Below are the code and all the weights of a small trained network. Each question names an input and a target symbol and asks about switching units off, where a switched-off unit gives its printed mean instead of its output.

import numpy as np


def w(rows, s, z=0):
    codes = np.array(rows[::2]) - 128.0
    scale = np.full(codes.shape[1], s)
    scale[-1] = z or s
    return codes * scale


def f(y):
    return np.maximum(y, 0)


def softmax(a):
    e = np.exp(a - a.max(-1, keepdims=True))
    return e / e.sum(-1, keepdims=True)


def log_softmax(a):
    a = a - a.max(-1, keepdims=True)
    return a - np.log(np.exp(a).sum(-1, keepdims=True))


def net(x, mask):
    ids = ['αβγδεζηθλμξπστφω'.index(c) for c in x.split()]
    T = len(ids)
    res = E[ids] + P[:T]
    u = 0
    for l in range(2):
        r = res
        for j in range(3):
            rows = slice(3 * j, 3 * j + 3)
            q, k, v = (r @ M[l][rows].T for M in (Q, K, V))
            z = softmax(np.where(np.tri(T) > 0, q @ k.T / 3**0.5, -1e9)) @ v
            o = O[l][rows]
            res = res + np.where(mask[u + j], z, o[:, -1]) @ o[:, :-1]
        u += 3
        y = f(res @ A[l][:, :-1].T + A[l][:, -1])
        res = res + np.where(mask[u : u + 8], y, B[l][:, -1]) @ B[l][:, :-1]
        u += 8
    return log_softmax(res[-1] @ U[:, :-1].T + U[:, -1])


Q, K, V, O, A, B = {}, {}, {}, {}, {}, {}
E = w([
[116,109,83,129,158,134,107],'α',
[140,92,81,146,97,142,110],'β',
[130,127,101,124,53,136,140],'γ',
[89,168,114,158,103,88,149],'δ',
[105,121,135,157,117,138,82],'ε',
[83,120,119,173,120,110,92],'ζ',
[131,134,120,156,41,133,117],'η',
[114,149,100,124,133,113,149],'θ',
[102,167,173,168,145,107,128],'λ',
[131,127,122,131,75,166,94],'μ',
[93,108,75,155,155,96,110],'ξ',
[121,162,165,146,94,137,128],'π',
[113,147,157,130,133,149,110],'σ',
[96,136,142,146,177,124,100],'τ',
[127,138,108,111,131,151,116],'φ',
[109,116,142,25,114,155,250],'ω',
],0.019)
P = w([
[159,147,136,124,126,127,122],'0',
[86,90,118,175,98,191,117],'1',
[101,176,113,136,134,206,127],'2',
[100,136,117,141,84,167,91],'3',
[120,29,205,56,96,67,78],'4',
[248,164,26,81,86,23,122],'5',
],0.016)
Q[0] = w([
[88,36,227,78,160,157,125],'L0H1',
[35,188,32,167,68,210,148],'L0H1',
[55,159,135,185,141,196,115],'L0H1',
[204,213,64,138,119,119,136],'L0H2',
[196,90,111,67,143,25,123],'L0H2',
[167,58,189,85,135,116,87],'L0H2',
[76,66,214,85,135,105,107],'L0H3',
[122,152,156,128,143,247,206],'L0H3',
[45,177,76,116,114,226,147],'L0H3',
],0.011)
K[0] = w([
[76,11,148,154,114,86,173],'L0H1',
[184,147,139,51,168,22,111],'L0H1',
[167,105,163,61,82,45,99],'L0H1',
[138,234,102,90,156,141,111],'L0H2',
[110,159,104,215,149,227,123],'L0H2',
[85,102,112,184,131,147,154],'L0H2',
[89,40,141,188,107,118,167],'L0H3',
[161,131,112,169,116,60,32],'L0H3',
[248,163,114,153,110,14,84],'L0H3',
],0.011)
V[0] = w([
[100,184,165,100,245,116,121],'L0H1',
[170,74,83,70,185,175,95],'L0H1',
[176,160,43,57,125,77,191],'L0H1',
[79,167,126,109,170,101,155],'L0H2',
[140,178,162,129,132,135,118],'L0H2',
[121,155,206,72,99,199,129],'L0H2',
[131,143,56,200,102,41,156],'L0H3',
[144,115,100,153,204,172,80],'L0H3',
[99,123,164,181,184,64,84],'L0H3',
],0.011)
O[0] = w([
[28,89,184,162,160,101,122,101],'L0H1',
[38,223,134,22,122,150,131,159],'L0H1',
[162,71,194,50,163,145,57,1],'L0H1',
[101,64,160,95,109,70,104,92],'L0H2',
[105,57,133,154,104,151,123,129],'L0H2',
[149,89,142,141,54,169,255,137],'L0H2',
[189,117,103,148,185,131,7,92],'L0H3',
[85,176,65,121,42,74,124,234],'L0H3',
[112,145,71,201,176,44,138,84],'L0H3',
],0.0089,0.0034)
A[0] = w([
[148,187,199,133,178,135,179,153],'L0N1',
[73,145,218,155,159,158,115,187],'L0N2',
[105,101,165,85,129,174,208,1],'L0N3',
[120,91,74,117,150,176,127,154],'L0N4',
[123,78,201,91,95,141,120,29],'L0N5',
[175,117,160,108,116,2,133,185],'L0N6',
[134,169,112,129,102,177,136,81],'L0N7',
[183,207,116,203,110,112,92,126],'L0N8',
],0.0073,0.0095)
B[0] = w([
[110,79,74,103,117,137,97,160],'L0N1',
[143,108,76,110,84,159,134,240],'L0N2',
[152,152,110,130,147,1,92,180],'L0N3',
[118,171,165,145,79,133,105,218],'L0N4',
[118,154,84,178,217,109,118,164],'L0N5',
[92,56,155,107,48,132,62,243],'L0N6',
[139,126,138,157,208,114,91,176],'L0N7',
[155,123,45,133,161,113,121,253],'L0N8',
],0.0087,0.0052)
Q[1] = w([
[174,87,254,45,215,93,236],'L1H1',
[116,82,227,30,192,115,235],'L1H1',
[159,158,114,156,182,106,152],'L1H1',
[97,108,21,145,109,48,50],'L1H2',
[185,167,50,153,95,83,120],'L1H2',
[201,71,141,102,135,240,150],'L1H2',
[139,96,26,107,16,233,102],'L1H3',
[197,187,203,146,212,199,159],'L1H3',
[132,126,141,96,103,73,174],'L1H3',
],0.0087)
K[1] = w([
[84,143,146,194,146,246,90],'L1H1',
[39,168,121,199,182,223,65],'L1H1',
[163,160,110,152,162,151,147],'L1H1',
[70,70,152,52,91,109,140],'L1H2',
[102,120,85,114,84,84,179],'L1H2',
[130,149,78,178,104,111,55],'L1H2',
[244,132,103,83,128,2,169],'L1H3',
[132,170,123,195,156,206,104],'L1H3',
[64,141,91,98,112,123,187],'L1H3',
],0.0095)
V[1] = w([
[138,255,19,125,153,132,169],'L1H1',
[81,123,94,253,127,109,199],'L1H1',
[229,85,87,189,157,128,134],'L1H1',
[188,158,123,161,125,157,120],'L1H2',
[135,132,170,149,165,170,70],'L1H2',
[101,93,102,98,90,162,103],'L1H2',
[141,159,135,93,87,220,151],'L1H3',
[93,92,149,136,88,202,188],'L1H3',
[78,156,91,169,137,134,100],'L1H3',
],0.0085)
O[1] = w([
[144,243,177,138,60,153,167,240],'L1H1',
[124,134,132,248,120,126,176,138],'L1H1',
[255,152,75,192,79,51,104,137],'L1H1',
[85,122,106,91,121,47,105,102],'L1H2',
[138,112,98,111,69,97,181,50],'L1H2',
[123,104,163,119,207,111,178,249],'L1H2',
[176,177,191,127,142,174,192,51],'L1H3',
[150,112,182,184,175,220,210,2],'L1H3',
[79,146,130,154,90,84,197,187],'L1H3',
],0.008,0.0066)
A[1] = w([
[53,55,141,169,151,44,98,212],'L1N1',
[34,158,186,28,129,188,146,148],'L1N2',
[119,166,200,176,29,143,75,87],'L1N3',
[103,155,80,175,177,173,58,192],'L1N4',
[184,168,168,218,88,147,253,107],'L1N5',
[142,145,95,109,100,85,45,2],'L1N6',
[151,173,45,156,78,29,87,4],'L1N7',
[207,136,223,38,169,143,53,98],'L1N8',
],0.0069,0.0064)
B[1] = w([
[131,212,128,114,76,239,136,224],'L1N1',
[253,57,182,208,86,40,117,253],'L1N2',
[137,165,41,95,211,130,156,183],'L1N3',
[140,110,183,59,73,65,169,184],'L1N4',
[57,124,128,87,204,108,5,233],'L1N5',
[150,159,223,124,171,173,198,194],'L1N6',
[91,60,177,68,200,123,208,249],'L1N7',
[42,136,35,234,61,185,175,186],'L1N8',
],0.0059,0.019)
U = w([
[139,148,158,127,17,15,50,246],'α',
[130,191,138,74,113,144,177,79],'β',
[182,153,60,164,68,131,109,89],'γ',
[139,39,141,95,171,98,146,120],'δ',
[92,155,56,134,175,20,62,89],'ε',
[130,94,112,108,113,61,228,2],'ζ',
[221,125,112,147,171,77,127,99],'η',
[95,79,66,74,120,135,32,181],'θ',
[138,53,99,203,92,78,170,43],'λ',
[139,210,170,130,173,158,28,148],'μ',
[75,116,176,57,167,120,149,38],'ξ',
[178,98,127,222,157,85,3,113],'π',
[81,100,222,134,202,139,107,152],'σ',
[56,159,147,143,63,152,165,65],'τ',
[162,109,238,153,124,164,201,146],'φ',
[143,105,131,135,140,109,112,149],'ω',
],0.0048,0.0033)

Each question gives the input, a string of symbols that net reads in full, and the target symbol t.
The units are the heads (3 rows each of Q, K, V and O) and the neurons (one row each of A and B). Each row of codes is followed by its name. A weight is (code - 128) times the scale printed after its matrix; where a second scale follows, it is the last column's (O, A, B and U).
mask holds one flag per unit, layer by layer, with each layer's heads first. A switched-off unit (its flag False) gives its mean, the last column of its rows in O or B, instead of its output. The means were averaged over made-up inputs and are rounded, as every weight is.
A unit's drop is (log p(t) with every unit on - log p(t) with that unit switched off) / (log p(t) with every unit on - log p(t) with every unit switched off).
The circuit of an input: a set's keep is (log p(t) with only the set's units on - log p(t) with every unit switched off) / (log p(t) with every unit on - log p(t) with every unit switched off). Starting from the 12 units with the biggest drops (on a tie, the unit counted first), units are removed one at a time, each time the one whose removal leaves the highest keep (on an exact tie, the one counted first), for as long as the keep stays at least 0.8.
circuit, biggest first: the units of the circuit, biggest drop first
top k neurons: the k neurons with the biggest drops, biggest first
k most important neurons of layer l: the k neurons of layer l with the biggest drops, biggest first
heads that matter: for each layer, one digit per head in row order, 1 if its drop is at least 0.15 and else 0, layers parted by /
input λ γ α ε ζ, target γ: heads that matter	111 / 001
input ω ξ α δ, target θ: circuit, biggest first	(L0H1; L1H1)
input τ α ζ, target τ: top 2 neurons	(L1N1; L1N2)
input η α η θ, target η: circuit, biggest first	(L0H1; L1H1; L0H3; L1N7)
input α ε ζ φ ε, target ε: heads that matter	110 / 100
input τ α π ε ε ε, target π: heads that matter	111 / 101
input η ξ τ α τ τ, target τ: top 3 neurons	(L1N1; L0N6; L1N2)
input θ ε β ξ α δ, target β: circuit, biggest first	(L1H1; L0H1; L1N2)
input λ φ η ξ λ τ, target η: circuit, biggest first	(L0H1; L1H1; L1N7)
input φ β ε η, target φ: heads that matter	101 / 101
input ε λ β α π, target λ: circuit, biggest first	(L0H1; L1H1)
input θ α α δ, target θ: circuit, biggest first	(L0H1; L1H1; L0H3; L1N2)
input α ζ τ λ α, target ζ: heads that matter	111 / 101
input μ δ λ θ φ, target δ: top neuron	(L1N7)
input β δ λ α ε α, target λ: heads that matter	110 / 100
input τ θ θ α π ε, target θ: circuit, biggest first	(L1H1; L0H1; L0N6; L1N2)
input π ζ α α α α, target α: heads that matter	101 / 100
input α η β α ξ, target η: most important neuron of layer 0	(L0N8)
input α φ α α τ, target φ: 2 most important neurons of layer 1	(L1N2; L1N5)
input η θ ζ α τ, target θ: heads that matter	000 / 100
input η ε ε α ε θ, target ε: most important neuron of layer 0	(L0N8)
input α ε μ, target α: 2 most important neurons of layer 1	(L1N2; L1N7)
input ε α α α α, target α: heads that matter	111 / 100
input α δ α α α, target δ: 2 most important neurons of layer 0	(L0N6; L0N8)
input φ α ε, target φ: 2 most important neurons of layer 1	(L1N2; L1N5)
input α μ τ θ, target α: heads that matter	111 / 100
